Below is a small trained network, with its code and all its weights. Each question gives an input and a target symbol and asks what happens when units are switched off, that is, made to give their printed mean instead of their output.

import numpy as np


def w(rows, s, z=0):
    codes = np.array(rows[::2]) - 128.0
    scale = np.full(codes.shape[1], s)
    scale[-1] = z or s
    return codes * scale


def norm(h):
    return h / np.sqrt((h * h).mean(-1, keepdims=True) + 1e-5)


def f(y):
    return np.maximum(y, 0)


def softmax(a):
    e = np.exp(a - a.max(-1, keepdims=True))
    return e / e.sum(-1, keepdims=True)


def log_softmax(a):
    a = a - a.max(-1, keepdims=True)
    return a - np.log(np.exp(a).sum(-1, keepdims=True))


def net(x, mask):
    ids = ['Φβεζηλμπτψ'.index(c) for c in x.split()]
    T = len(ids)
    res = E[ids] + P[:T]
    u = 0
    for l in range(2):
        q, k, v = (norm(res) @ M[l].T for M in (Q, K, V))
        z = softmax(np.where(np.tri(T) > 0, q @ k.T / 4**0.5, -1e9)) @ v
        res = res + np.where(mask[u], z, O[l][:, -1]) @ O[l][:, :-1]
        u += 1
        y = f(norm(res) @ A[l][:, :-1].T + A[l][:, -1])
        res = res + np.where(mask[u : u + 12], y, B[l][:, -1]) @ B[l][:, :-1]
        u += 12
    return log_softmax(norm(res)[-1] @ U[:, :-1].T + U[:, -1])


Q, K, V, O, A, B = {}, {}, {}, {}, {}, {}
E = w([
[97,201,152],'Φ',
[103,187,137],'β',
[114,104,39],'ε',
[116,196,160],'ζ',
[134,83,169],'η',
[137,180,125],'λ',
[124,97,71],'μ',
[165,137,168],'π',
[171,173,128],'τ',
[97,253,203],'ψ',
],0.016)
P = w([
[111,163,79],'0',
[197,164,112],'1',
[73,235,125],'2',
[199,154,108],'3',
[52,210,146],'4',
[175,143,71],'5',
[33,197,164],'6',
[162,141,79],'7',
[18,200,164],'8',
[151,135,82],'9',
[3,188,162],'10',
[132,132,64],'11',
[23,194,129],'12',
[46,139,138],'13',
],0.0058)
Q[0] = w([
[2,121,136],'L0H0',
[91,151,142],'L0H0',
[189,69,105],'L0H0',
[222,39,60],'L0H0',
],0.012)
K[0] = w([
[4,107,119],'L0H0',
[99,131,142],'L0H0',
[143,108,99],'L0H0',
[236,119,38],'L0H0',
],0.015)
V[0] = w([
[66,148,4],'L0H0',
[19,102,213],'L0H0',
[7,206,97],'L0H0',
[25,251,125],'L0H0',
],0.0045)
O[0] = w([
[114,70,1,137],'L0H0',
[39,175,154,160],'L0H0',
[75,132,11,220],'L0H0',
[91,156,20,255],'L0H0',
],0.0066,0.0047)
A[0] = w([
[156,176,74,206],'L0N0',
[115,189,119,115],'L0N1',
[96,65,106,185],'L0N2',
[130,49,78,127],'L0N3',
[106,177,128,118],'L0N4',
[110,181,119,158],'L0N5',
[164,17,189,110],'L0N6',
[104,26,141,245],'L0N7',
[124,64,159,4],'L0N8',
[48,103,95,159],'L0N9',
[131,152,73,174],'L0N10',
[249,147,100,117],'L0N11',
],0.019,0.0019)
B[0] = w([
[171,98,130,254],'L0N0',
[67,121,59,247],'L0N1',
[51,92,146,162],'L0N2',
[37,97,198,175],'L0N3',
[135,133,57,230],'L0N4',
[72,123,96,246],'L0N5',
[5,175,147,156],'L0N6',
[66,89,39,156],'L0N7',
[57,119,118,138],'L0N8',
[206,133,137,237],'L0N9',
[160,122,142,239],'L0N10',
[228,115,201,173],'L0N11',
],0.029,0.0095)
Q[1] = w([
[137,163,183],'L1H0',
[182,30,199],'L1H0',
[181,205,196],'L1H0',
[4,114,73],'L1H0',
],0.013)
K[1] = w([
[201,155,154],'L1H0',
[154,228,116],'L1H0',
[214,179,207],'L1H0',
[118,3,30],'L1H0',
],0.012)
V[1] = w([
[112,253,106],'L1H0',
[153,218,126],'L1H0',
[149,164,142],'L1H0',
[28,63,171],'L1H0',
],0.018)
O[1] = w([
[62,249,8,50],'L1H0',
[136,230,75,2],'L1H0',
[152,187,137,27],'L1H0',
[27,116,238,172],'L1H0',
],0.014,0.0059)
A[1] = w([
[150,248,111,192],'L1N0',
[157,99,96,195],'L1N1',
[160,150,90,53],'L1N2',
[163,101,126,5],'L1N3',
[118,167,180,59],'L1N4',
[51,147,90,185],'L1N5',
[124,128,101,172],'L1N6',
[125,69,92,207],'L1N7',
[95,150,161,161],'L1N8',
[113,85,105,198],'L1N9',
[150,166,189,126],'L1N10',
[121,103,161,58],'L1N11',
],0.017,0.0028)
B[1] = w([
[43,174,138,150],'L1N0',
[192,164,135,193],'L1N1',
[148,69,62,150],'L1N2',
[98,155,157,139],'L1N3',
[208,207,153,135],'L1N4',
[39,169,163,211],'L1N5',
[113,125,93,166],'L1N6',
[85,136,6,251],'L1N7',
[143,177,71,144],'L1N8',
[66,153,59,226],'L1N9',
[214,226,155,139],'L1N10',
[78,66,81,153],'L1N11',
],0.02,0.011)
U = w([
[158,183,42,197],'Φ',
[180,154,57,86],'β',
[150,1,166,139],'ε',
[154,175,86,38],'ζ',
[15,233,194,97],'η',
[225,134,76,124],'λ',
[120,72,175,50],'μ',
[155,255,165,236],'π',
[228,147,152,253],'τ',
[94,211,93,32],'ψ',
],0.0086,0.0041)

Each question gives the input, a string of symbols that net reads in full, and the target symbol t.
The units are the heads (4 rows each of Q, K, V and O) and the neurons (one row each of A and B). Each row of codes is followed by its name. A weight is (code - 128) times the scale printed after its matrix; where a second scale follows, it is the last column's (O, A, B and U).
mask holds one flag per unit, layer by layer, with each layer's heads first. A switched-off unit (its flag False) gives its mean, the last column of its rows in O or B, instead of its output. The means were averaged over made-up inputs and are rounded, as every weight is.
A unit's drop is (log p(t) with every unit on - log p(t) with that unit switched off) / (log p(t) with every unit on - log p(t) with every unit switched off).
The circuit of an input: a set's keep is (log p(t) with only the set's units on - log p(t) with every unit switched off) / (log p(t) with every unit on - log p(t) with every unit switched off). Starting from the 12 units with the biggest drops (on a tie, the unit counted first), units are removed one at a time, each time the one whose removal leaves the highest keep (on an exact tie, the one counted first), for as long as the keep stays at least 0.8.
circuit, biggest first: the units of the circuit, biggest drop first
most important unit: the unit with the biggest drop
top k neurons: the k neurons with the biggest drops, biggest first
k most important neurons of layer l: the k neurons of layer l with the biggest drops, biggest first
drop when u is switched off: that unit's drop, to one decimal
input τ η Φ ε Φ μ ε Φ ε ε π, target ε: circuit, biggest first : [L1H0; L0N3; L0N6]
input η η ε, target η: top 2 neurons : [L0N1; L0N9]
input Φ ε β π μ ζ Φ τ, target τ: circuit, biggest first : [L0N11; L0H0]
input π τ ε ε η η ε π τ, target ε: circuit, biggest first : [L1H0; L0H0]
input ε Φ η, target ε: circuit, biggest first : [L1H0; L0H0; L0N6]
input β ε ε Φ ε η λ, target ε: top 2 neurons : [L0N3; L0N2]
input ε λ μ, target ε: most important unit : L1H0
input η η Φ λ μ Φ ε β β, target ε: 3 most important neurons of layer 0 : [L0N3; L0N11; L0N2]
input ζ τ μ η, target η: top 2 neurons : [L0N6; L0N4]
input λ λ η μ ε β η, target ε: top 2 neurons : [L0N11; L0N0]
input ε η ε ζ, target ε: top 3 neurons : [L0N3; L0N2; L0N11]
input Φ τ λ η μ β ε Φ β, target ε: top 4 neurons : [L0N3; L0N2; L0N11; L0N9]
input λ Φ η λ ε Φ ε ψ π, target ε: top 4 neurons : [L0N3; L0N11; L0N2; L0N6]
input ε η β ε λ μ ψ Φ ε Φ Φ, target ε: top 4 neurons : [L0N3; L0N2; L0N9; L0N7]
input Φ Φ η λ ζ ε, target ε: most important unit : L0N1
input β π ε Φ Φ Φ ε ε ζ, target ε: 3 most important neurons of layer 0 : [L0N3; L0N2; L0N9]
input η Φ η Φ Φ τ, target τ: drop when L0N11 is switched off : 0.1
input η ε ε η τ, target ε: drop when L0N2 is switched off : 1.0
input Φ λ τ ε ε λ, target τ: drop when L0N11 is switched off : 0.5
input Φ η π π, target π: most important neuron of layer 0 : [L0N6]
